Below are the code and all the weights of a small trained network. Each question names an input and a target symbol and asks about switching units off, where a switched-off unit gives its printed mean instead of its output.

import numpy as np


def w(rows, s, z=0):
    codes = np.array(rows[::2]) - 128.0
    scale = np.full(codes.shape[1], s)
    scale[-1] = z or s
    return codes * scale


def norm(h):
    return h / np.sqrt((h * h).mean(-1, keepdims=True) + 1e-5)


def softmax(a):
    e = np.exp(a - a.max(-1, keepdims=True))
    return e / e.sum(-1, keepdims=True)


def log_softmax(a):
    a = a - a.max(-1, keepdims=True)
    return a - np.log(np.exp(a).sum(-1, keepdims=True))


def net(x, mask):
    ids = ['αβδεηθλμξπστφω'.index(c) for c in x.split()]
    T = len(ids)
    res = E[ids] + P[:T]
    u = 0
    for l in range(3):
        r = norm(res)
        for j in range(2):
            rows = slice(2 * j, 2 * j + 2)
            q, k, v = (r @ M[l][rows].T for M in (Q, K, V))
            z = softmax(np.where(np.tri(T) > 0, q @ k.T / 2**0.5, -1e9)) @ v
            o = O[l][rows]
            res = res + np.where(mask[u + j], z, o[:, -1]) @ o[:, :-1]
        u += 2
    return log_softmax(norm(res)[-1] @ U[:, :-1].T + U[:, -1])


Q, K, V, O = {}, {}, {}, {}
E = w([
[178,140,96,114,133,132,122,103,156,124,148,112],'α',
[120,102,115,143,120,48,137,123,97,177,134,176],'β',
[79,114,167,118,98,116,125,104,95,57,135,134],'δ',
[155,154,99,162,119,142,250,95,116,68,91,151],'ε',
[110,160,112,115,141,149,136,117,152,122,138,134],'η',
[154,143,212,157,153,224,130,171,136,111,146,84],'θ',
[143,82,199,70,144,119,76,124,134,175,121,96],'λ',
[182,158,148,168,88,151,142,167,108,195,47,127],'μ',
[164,120,113,117,152,116,112,111,160,106,177,125],'ξ',
[79,149,115,105,130,151,155,122,132,151,124,107],'π',
[64,89,3,174,97,227,89,89,102,123,112,196],'σ',
[141,167,137,93,126,123,144,117,167,122,147,110],'τ',
[117,124,75,119,130,141,150,99,146,156,158,92],'φ',
[133,80,128,117,203,139,189,144,144,176,158,161],'ω',
],0.032)
P = w([
[112,113,144,85,19,190,151,57,133,182,134,181],'0',
[80,112,80,123,186,105,129,116,122,135,14,63],'1',
[120,247,96,75,174,109,98,67,15,118,80,60],'2',
[146,126,93,14,3,166,123,202,51,88,120,167],'3',
[120,34,188,235,116,131,170,42,101,179,119,120],'4',
[96,132,155,217,190,47,123,94,181,129,5,44],'5',
[130,72,76,141,27,103,116,213,198,112,67,130],'6',
],0.012)
Q[0] = w([
[134,63,150,154,23,187,137,166,175,144,163,176],'0.h0',
[128,137,89,130,68,156,152,166,162,44,127,106],'0.h0',
[156,92,94,10,123,151,165,140,95,128,129,175],'0.h1',
[110,178,67,137,108,105,71,170,176,97,122,97],'0.h1',
],0.012)
K[0] = w([
[116,2,88,93,27,160,148,238,242,88,128,111],'0.h0',
[171,107,148,147,44,160,186,252,29,62,136,205],'0.h0',
[151,18,146,100,77,181,217,146,179,217,161,221],'0.h1',
[191,192,92,58,42,171,107,162,2,113,198,132],'0.h1',
],0.0077)
V[0] = w([
[125,194,100,72,255,107,93,128,143,230,197,187],'0.h0',
[216,129,122,182,160,224,246,241,129,87,171,139],'0.h0',
[208,28,173,103,158,105,108,119,113,107,162,69],'0.h1',
[126,3,65,147,57,171,218,146,54,202,82,21],'0.h1',
],0.0048)
O[0] = w([
[152,44,114,105,127,162,125,223,173,116,167,252,136],'0.h0',
[163,137,127,136,221,139,155,102,85,143,136,123,149],'0.h0',
[138,1,160,49,171,144,88,91,201,120,25,114,121],'0.h1',
[102,252,189,137,207,104,58,105,225,95,94,188,255],'0.h1',
],0.0092,0.0051)
Q[1] = w([
[144,180,52,25,184,154,116,207,81,109,132,102],'1.h0',
[102,124,79,156,27,39,83,126,141,76,63,118],'1.h0',
[136,119,189,251,121,130,166,51,147,148,120,158],'1.h1',
[170,115,136,128,160,162,124,183,206,255,122,164],'1.h1',
],0.0096)
K[1] = w([
[154,132,174,115,59,217,169,75,104,170,188,210],'1.h0',
[124,208,58,28,49,75,36,91,24,99,124,139],'1.h0',
[118,120,60,245,192,72,89,159,172,43,42,79],'1.h1',
[140,123,99,75,165,89,112,255,197,221,91,116],'1.h1',
],0.0084)
V[1] = w([
[131,137,115,107,106,92,57,126,132,149,166,76],'1.h0',
[24,104,170,122,156,149,121,176,118,180,170,107],'1.h0',
[91,140,205,71,101,138,142,128,112,64,157,129],'1.h1',
[184,158,146,79,111,112,123,184,143,254,124,128],'1.h1',
],0.0098)
O[1] = w([
[109,130,213,98,76,145,87,17,138,179,191,119,7],'1.h0',
[80,99,97,150,130,70,62,215,218,123,128,83,250],'1.h0',
[84,83,113,139,140,83,114,114,88,124,148,64,174],'1.h1',
[109,92,245,188,173,139,145,159,138,241,108,177,198],'1.h1',
],0.012,0.0016)
Q[2] = w([
[161,108,146,252,50,84,154,87,125,94,62,80],'2.h0',
[117,71,150,122,138,167,115,125,138,146,111,152],'2.h0',
[135,99,153,126,196,185,109,157,133,95,113,46],'2.h1',
[132,74,132,93,144,122,136,176,149,187,93,199],'2.h1',
],0.012)
K[2] = w([
[132,224,88,37,219,44,43,146,12,124,67,69],'2.h0',
[183,102,117,100,188,74,119,131,177,140,218,96],'2.h0',
[166,60,254,119,210,189,103,201,132,46,72,57],'2.h1',
[199,53,172,91,158,95,123,176,141,233,120,200],'2.h1',
],0.0077)
V[2] = w([
[128,121,98,145,116,172,36,141,67,142,99,164],'2.h0',
[168,86,109,174,143,139,125,104,176,104,201,139],'2.h0',
[112,137,164,190,139,245,121,141,142,96,161,57],'2.h1',
[120,105,157,68,162,184,128,145,139,90,130,122],'2.h1',
],0.011)
O[2] = w([
[108,57,104,142,74,209,89,136,85,147,68,197,81],'2.h0',
[121,153,84,70,74,172,179,105,219,125,157,166,120],'2.h0',
[251,188,151,140,101,229,106,240,148,142,152,56,254],'2.h1',
[79,131,102,102,210,121,123,182,142,182,92,25,173],'2.h1',
],0.013,0.0079)
U = w([
[148,131,173,59,177,210,177,49,81,147,120,151,117],'α',
[105,125,148,161,114,48,116,110,99,126,143,216,218],'β',
[90,108,106,67,112,73,90,109,104,63,182,72,216],'δ',
[180,196,100,137,197,94,236,69,86,87,95,120,96],'ε',
[129,129,91,179,64,82,183,203,112,120,244,182,129],'η',
[174,154,126,126,175,198,109,174,119,134,145,62,156],'θ',
[76,96,181,83,147,122,16,101,140,204,122,103,119],'λ',
[156,214,133,193,153,86,112,95,74,230,46,171,98],'μ',
[110,85,115,11,125,187,201,95,146,129,130,106,73],'ξ',
[80,186,132,235,136,62,44,175,122,128,211,158,42],'π',
[92,137,70,131,132,222,52,103,108,116,97,192,201],'σ',
[113,112,185,175,166,103,228,100,83,156,255,88,110],'τ',
[110,230,162,99,146,143,105,72,236,110,184,161,1],'φ',
[87,123,82,143,228,96,202,175,163,114,140,174,167],'ω',
],0.0076,0.0036)

Each question gives the input, a string of symbols that net reads in full, and the target symbol t.
The units are the heads (2 rows each of Q, K, V and O). Each row of codes is followed by its name. A weight is (code - 128) times the scale printed after its matrix; where a second scale follows, it is the last column's (O and U).
mask holds one flag per head, layer by layer. A switched-off head (its flag False) gives its mean, the last column of its rows in O, instead of its output. The means were averaged over made-up inputs and are rounded, as every weight is.
A unit's drop is (log p(t) with every unit on - log p(t) with that unit switched off) / (log p(t) with every unit on - log p(t) with every unit switched off).
The circuit of an input: a set's keep is (log p(t) with only the set's units on - log p(t) with every unit switched off) / (log p(t) with every unit on - log p(t) with every unit switched off). Starting from all 6 units, units are removed one at a time, each time the one whose removal leaves the highest keep (on an exact tie, the one counted first), for as long as the keep stays at least 0.8.
units of the circuit, in order: the units of the circuit, biggest drop first
most important unit: the unit with the biggest drop
heads that matter: for each layer, one digit per head in row order, 1 if its drop is at least 0.15 and else 0, layers parted by /
input σ θ δ σ ω τ η, target σ: heads that matter -> 00 / 00 / 10
input λ θ θ τ, target λ: most important unit -> 1.h1
input τ τ φ ω, target ω: heads that matter -> 00 / 10 / 01
input σ θ θ π, target σ: heads that matter -> 01 / 00 / 10
input δ ω ε ε φ, target ω: units of the circuit, in order -> [1.h0; 2.h1]
input δ λ λ α σ ξ π, target α: heads that matter -> 10 / 10 / 00
input ω α λ θ φ τ, target λ: units of the circuit, in order -> [0.h0; 0.h1; 1.h0; 2.h0]
input φ δ λ φ τ, target δ: heads that matter -> 00 / 01 / 00
input σ η μ θ φ, target η: units of the circuit, in order -> [0.h1; 2.h1]
input ω φ τ ω φ τ η, target ω: heads that matter -> 10 / 00 / 01
input φ θ ξ θ τ φ, target ξ: heads that matter -> 11 / 10 / 00
input θ ω θ φ η σ τ, target φ: units of the circuit, in order -> [2.h1; 1.h0]
input ω δ η, target ω: heads that matter -> 10 / 10 / 01
input ε θ λ τ, target ε: units of the circuit, in order -> [1.h0]
input τ η τ, target τ: units of the circuit, in order -> [1.h1; 0.h1; 2.h1]
input ω φ φ μ φ φ φ, target μ: heads that matter -> 11 / 00 / 10
input θ ξ φ φ ω τ, target φ: heads that matter -> 10 / 10 / 00
input φ σ φ φ η, target σ: heads that matter -> 00 / 01 / 10
input φ φ η φ φ φ, target η: units of the circuit, in order -> [0.h1; 0.h0]
input φ θ μ φ, target φ: units of the circuit, in order -> [0.h1; 2.h1]
input θ φ ω, target ω: most important unit -> 2.h1
input δ π σ φ, target δ: units of the circuit, in order -> [1.h1; 2.h1]
